Look-ups in named tables: a row name and a column name give one cell, copied from the table.

zofasa
fields: dib, mogo, zis, lemo, nisufu, zul, fozatu, geromu, dufem, lav
nel: [1.6, 3.9, 2.1, 4.0, 4.8, 2.7, 3.0, 3.1, 2.5, 3.0]
gobam: [3.7, 3.6, 1.2, 1.5, 2.6, 2.4, 3.5, 4.2, 2.4, 3.6]
rika: [3.7, 3.4, 3.3, 3.2, 5.2, 2.8, 2.1, 3.5, 2.9, 4.3]
nup: [2.3, 3.6, 4.2, 0.4, 3.6, 1.5, 4.5, 3.9, 3.1, 1.5]
vemogu: [1.2, 1.7, 2.7, 3.3, 3.1, 4.0, 5.3, 1.4, 3.5, 5.5]
fopizu: [5.4, 3.5, 3.8, 2.1, 1.0, 3.7, 1.7, 1.6, 3.0, 3.5]
gif: [6.3, 4.5, 4.6, 4.6, 4.8, 2.7, 1.8, 2.9, 1.7, 2.4]
kuv: [3.9, 6.3, 2.5, 4.3, 3.6, 2.6, 4.8, 3.0, 6.0, 5.9]
pupos: [3.4, 2.9, 3.6, 1.2, 2.5, 3.5, 4.6, 2.8, 5.1, 2.4]
tiselu: [3.6, 2.2, 2.2, 2.4, 2.2, 2.8, 4.1, 1.7, 5.0, 3.5]
tifa: [0.2, 4.3, 5.6, 6.1, 4.9, 4.1, 4.6, 2.8, 7.5, 0.9]
nad: [3.2, 1.3, 0.3, 2.1, 3.7, 3.1, 5.0, 1.8, 1.9, 5.0]
mulire: [3.0, 3.1, 2.7, 3.9, 2.3, 3.3, 3.8, 4.4, 2.9, 4.1]

geromu of tifa is 2.8
fozatu of pupos is 4.6
zis of nup is 4.2
geromu of vemogu is 1.4
fozatu of tifa is 4.6
lemo of vemogu is 3.3
zul of vemogu is 4.0
lemo of mulire is 3.9
dib of gif is 6.3
zis of pupos is 3.6
mogo of vemogu is 1.7
fozatu of gif is 1.8
nisufu of gobam is 2.6
dib of tifa is 0.2
zul of tifa is 4.1
Which row has the largest mogo? kuv

Table kuni
|  | rusag | lilef |
|---|---|---|
| lel | -97751 | 63348 |
| naf | 65192 | 55102 |
| sefelid | 23942 | 3414 |
| favare | 16953 | 1661 |
| tir | -99763 | 40841 |
| vog | 22909 | 4605 |
| zamul | 18906 | 3293 |
| vug | -84732 | 4633 |

vog, rusag => 22909
zamul, rusag => 18906
favare, rusag => 16953
vug, lilef => 4633
lel, rusag => -97751
tir, lilef => 40841
sefelid, rusag => 23942
vug, rusag => -84732
lel, lilef => 63348
tir, rusag => -99763
sefelid, lilef => 3414
vog, lilef => 4605
naf, rusag => 65192

pinofo =
	dizadez	nir	goriba	moz	latadav
zag	-14	8	25	28	21
pizemo	59	-10	10	-13	48
koge	20	-5	19	11	-26
nena	26	-38	51	0	18
gigepub	44	47	-17	28	55
kam	29	41	25	-78	-7
lav	40	36	50	1	-9

goriba of pizemo is 10
moz of gigepub is 28
moz of pizemo is -13
nir of koge is -5
dizadez of nena is 26
goriba of kam is 25
dizadez of pizemo is 59
dizadez of koge is 20
moz of zag is 28
nir of kam is 41
nir of pizemo is -10
moz of lav is 1
latadav of nena is 18
moz of koge is 11
nir of lav is 36
nir of gigepub is 47
goriba of nena is 51
moz of kam is -78
latadav of gigepub is 55
latadav of pizemo is 48
Which row has the largest dizadez? pizemo

sodanu =
|  | dufu | vef | gom | ruz | kosi | sas | dilef | sisamat | pubub |
|---|---|---|---|---|---|---|---|---|---|
| bobapi | 0.51 | -0.17 | -0.38 | -0.17 | -0.22 | -0.27 | -0.21 | -0.84 | -0.02 |
| fodige | -0.56 | -0.24 | 0.18 | -0.61 | 0.38 | -0.83 | -0.49 | -0.01 | 0.63 |
| liloraf | -0.52 | 0.08 | 0.03 | 0.05 | 0.40 | 0.04 | 0.09 | -0.03 | -0.59 |
| bov | -0.03 | -0.06 | -0.39 | -0.20 | -0.28 | -0.06 | -0.06 | -0.91 | -0.10 |
| vaveveg | -0.26 | -0.34 | 0.08 | -0.09 | -0.02 | -0.21 | -0.31 | -0.36 | 0.32 |
| gogegi | -0.02 | 0.80 | -0.38 | 0.02 | -0.32 | -0.60 | 0.48 | 0.38 | 0.11 |

What is the gom of vaveveg in sodanu? 0.08
What is the sas of bov in sodanu? -0.06
What is the ruz of bov in sodanu? -0.20
What is the sisamat of bov in sodanu? -0.91
What is the sisamat of fodige in sodanu? -0.01
What is the dilef of bobapi in sodanu? -0.21
What is the ruz of gogegi in sodanu? 0.02
What is the vef of fodige in sodanu? -0.24
What is the sas of liloraf in sodanu? 0.04
What is the vef of bov in sodanu? -0.06
What is the gom of fodige in sodanu? 0.18
What is the gom of gogegi in sodanu? -0.38
What is the kosi of gogegi in sodanu? -0.32
What is the vef of vaveveg in sodanu? -0.34

